Below are the code and all the weights of a small trained network. Each question names an input and a target symbol and asks about switching units off, where a switched-off unit gives its printed mean instead of its output.

import numpy as np


def w(rows, s, z=0):
    codes = np.array(rows[::2]) - 128.0
    scale = np.full(codes.shape[1], s)
    scale[-1] = z or s
    return codes * scale


def norm(h):
    return h / np.sqrt((h * h).mean(-1, keepdims=True) + 1e-5)


def f(y):
    return y / 2 * (1 + np.tanh(0.7978845608 * (y + 0.044715 * y**3)))


def softmax(a):
    e = np.exp(a - a.max(-1, keepdims=True))
    return e / e.sum(-1, keepdims=True)


def log_softmax(a):
    a = a - a.max(-1, keepdims=True)
    return a - np.log(np.exp(a).sum(-1, keepdims=True))


def net(x, mask):
    ids = ['αβγεθσφψ'.index(c) for c in x.split()]
    T = len(ids)
    res = E[ids] + P[:T]
    r = norm(res)
    for j in range(3):
        rows = slice(2 * j, 2 * j + 2)
        q, k, v = (r @ M[0][rows].T for M in (Q, K, V))
        z = softmax(np.where(np.tri(T) > 0, q @ k.T / 2**0.5, -1e9)) @ v
        o = O[0][rows]
        res = res + np.where(mask[j], z, o[:, -1]) @ o[:, :-1]
    y = f(norm(res) @ A[0][:, :-1].T + A[0][:, -1])
    res = res + np.where(mask[3:11], y, B[0][:, -1]) @ B[0][:, :-1]
    return log_softmax(norm(res)[-1] @ U[:, :-1].T + U[:, -1])


Q, K, V, O, A, B = {}, {}, {}, {}, {}, {}
E = w([
[41,138,97,139,57,30,90,129,162],'α',
[58,197,213,170,207,141,109,99,75],'β',
[169,116,204,168,93,39,89,170,43],'γ',
[107,217,66,103,170,144,128,253,80],'ε',
[190,61,108,99,204,158,176,133,32],'θ',
[141,52,95,102,38,69,29,145,134],'σ',
[110,67,159,181,90,15,141,104,121],'φ',
[35,32,118,153,132,107,21,140,70],'ψ',
],0.0041)
P = w([
[99,35,149,188,26,31,43,183,46],'0',
[80,27,181,99,77,44,93,189,88],'1',
[107,35,151,96,162,23,70,178,121],'2',
[135,83,100,158,157,29,46,130,77],'3',
[122,78,82,252,103,117,113,154,63],'4',
[68,52,151,180,81,133,185,173,81],'5',
[83,63,209,43,140,112,150,170,153],'6',
[149,110,139,88,212,74,85,112,179],'7',
[189,142,64,207,167,123,86,82,136],'8',
[120,139,78,200,68,186,171,85,83],'9',
[72,123,143,77,64,177,217,99,99],'10',
[111,140,129,53,140,128,162,86,149],'11',
[140,165,83,93,164,118,160,64,151],'12',
[136,173,56,153,114,159,179,37,131],'13',
],0.0032)
Q[0] = w([
[90,109,196,10,150,83,144,152,143],'h1',
[173,160,79,118,199,53,64,84,125],'h1',
[120,130,144,42,175,70,112,125,139],'h2',
[174,158,59,183,173,100,81,80,126],'h2',
[63,59,73,118,121,10,127,84,1],'h3',
[53,89,130,156,107,37,94,75,32],'h3',
],0.026)
K[0] = w([
[216,174,35,237,202,78,29,84,119],'h1',
[132,164,72,221,3,212,161,86,22],'h1',
[168,155,42,244,138,126,78,93,83],'h2',
[84,134,131,142,13,203,191,124,80],'h2',
[163,187,114,82,175,210,206,94,116],'h3',
[103,194,109,122,198,157,186,93,136],'h3',
],0.017)
V[0] = w([
[76,248,192,169,184,156,73,172,48],'h1',
[21,183,125,165,113,51,128,100,187],'h1',
[170,218,108,112,51,91,131,242,155],'h2',
[218,159,221,164,141,22,216,90,95],'h2',
[197,28,105,100,146,145,166,92,84],'h3',
[192,138,55,84,92,99,144,225,131],'h3',
],0.011)
O[0] = w([
[157,153,41,182,2,129,180,52,108,139],'h1',
[223,94,62,141,115,124,92,211,123,134],'h1',
[111,102,130,90,67,69,166,197,211,102],'h2',
[145,199,112,234,184,47,107,119,230,169],'h2',
[163,71,226,134,127,185,107,63,182,255],'h3',
[127,169,128,195,120,236,130,175,137,151],'h3',
],0.0053,0.0094)
A[0] = w([
[128,164,43,157,140,145,133,47,191,81],'n1',
[119,158,138,99,250,143,107,139,147,194],'n2',
[126,195,161,74,149,162,184,153,140,251],'n3',
[153,148,156,74,111,157,179,108,59,10],'n4',
[138,31,167,163,145,54,170,100,105,145],'n5',
[52,172,172,156,175,132,129,82,92,16],'n6',
[87,185,70,104,131,84,116,167,64,12],'n7',
[214,183,114,57,151,110,155,120,87,150],'n8',
],0.012,0.0023)
B[0] = w([
[89,99,123,102,174,188,147,190,89,200],'n1',
[136,166,128,141,8,122,134,111,63,254],'n2',
[39,115,49,155,160,161,85,123,81,151],'n3',
[162,163,173,161,115,147,144,140,198,156],'n4',
[77,187,130,108,203,151,110,115,150,239],'n5',
[198,43,64,136,155,76,163,108,136,221],'n6',
[157,97,172,95,112,158,174,53,164,190],'n7',
[144,63,102,215,167,112,111,121,95,143],'n8',
],0.012,0.0063)
U = w([
[133,131,128,79,7,118,234,135,219,2],'α',
[132,101,94,98,173,14,173,35,72,225],'β',
[190,249,189,201,97,46,85,162,113,75],'γ',
[142,155,10,196,83,203,189,202,47,223],'ε',
[184,83,222,166,137,236,104,51,175,199],'θ',
[209,30,100,82,145,97,65,236,159,73],'σ',
[54,211,107,166,226,135,161,160,231,107],'φ',
[1,120,166,51,115,151,52,153,45,24],'ψ',
],0.004,0.0015)

Each question gives the input, a string of symbols that net reads in full, and the target symbol t.
The units are the heads (2 rows each of Q, K, V and O) and the neurons (one row each of A and B). Each row of codes is followed by its name. A weight is (code - 128) times the scale printed after its matrix; where a second scale follows, it is the last column's (O, A, B and U).
mask holds one flag per unit, heads first, then neurons. A switched-off unit (its flag False) gives its mean, the last column of its rows in O or B, instead of its output. The means were averaged over made-up inputs and are rounded, as every weight is.
A unit's drop is (log p(t) with every unit on - log p(t) with that unit switched off) / (log p(t) with every unit on - log p(t) with every unit switched off).
The circuit of an input: a set's keep is (log p(t) with only the set's units on - log p(t) with every unit switched off) / (log p(t) with every unit on - log p(t) with every unit switched off). Starting from all 11 units, units are removed one at a time, each time the one whose removal leaves the highest keep (on an exact tie, the one counted first), for as long as the keep stays at least 0.8.
circuit, biggest first: the units of the circuit, biggest drop first
unit that matters most: the unit with the biggest drop
k most important neurons: the k neurons with the biggest drops, biggest first
which heads matter: for each layer, one digit per head in row order, 1 if its drop is at least 0.15 and else 0, layers parted by /
input σ φ φ φ θ γ φ θ γ θ, target γ: unit that matters most : h1
input ε ε σ φ, target α: which heads matter : 010
input θ α θ β ε ψ ε γ α ψ ψ, target φ: which heads matter : 010
input α σ φ φ ε γ ψ ε α ε γ φ γ ε, target φ: which heads matter : 110
input θ γ θ α θ, target φ: which heads matter : 010
input θ φ σ θ β γ ε α ψ θ φ ε φ σ, target ε: which heads matter : 001
input ψ θ γ ε γ θ α ε θ θ σ σ ε, target β: which heads matter : 100
input ψ σ θ β γ σ β φ σ φ β α θ β, target ε: which heads matter : 100
input σ γ σ γ σ, target φ: 2 most important neurons : (n2 n6)
input α θ ψ γ φ φ α α, target γ: circuit, biggest first : (n2 h2)
input ε ψ θ θ γ θ α, target β: circuit, biggest first : (h1 n6)
input θ θ θ α ψ φ α θ φ α α γ, target γ: circuit, biggest first : (h2 n2)
input γ α φ θ θ θ ε γ θ γ α ε α ε, target σ: which heads matter : 110
input σ ε ψ γ β ε φ, target ε: unit that matters most : h3
input σ θ ψ θ θ θ θ σ ψ γ β, target ψ: circuit, biggest first : (h1 n3)
input ψ γ θ θ γ ε φ θ θ σ, target γ: circuit, biggest first : (h1 h2 n2)
input α α φ β φ α φ α α ε, target γ: circuit, biggest first : (h2 n2)
input ψ γ α θ ψ γ ψ, target β: circuit, biggest first : (h1 n6)
input ε γ β ψ α φ γ γ γ β σ θ θ α, target ψ: circuit, biggest first : (h1 h2)
input θ θ θ ε θ φ ψ, target α: unit that matters most : h2
input φ ψ σ α, target γ: circuit, biggest first : (h1 h2 n2)
input θ θ ψ θ θ α α γ γ β θ β, target φ: which heads matter : 110
input θ α φ γ θ θ, target γ: which heads matter : 110
input σ φ ψ σ θ ε γ α ψ β, target φ: which heads matter : 010
input φ γ ψ θ γ γ α ε ψ φ φ θ σ φ, target γ: 2 most important neurons : (n2 n7)
input ψ β α γ ψ α β γ γ θ α ε ψ γ, target ε: which heads matter : 001
input ε θ ψ, target α: circuit, biggest first : (h2)
input ψ ψ β θ γ ψ, target ε: which heads matter : 100
input γ θ θ γ, target φ: which heads matter : 010
input γ θ γ ψ ε σ ε θ α ε, target α: which heads matter : 110
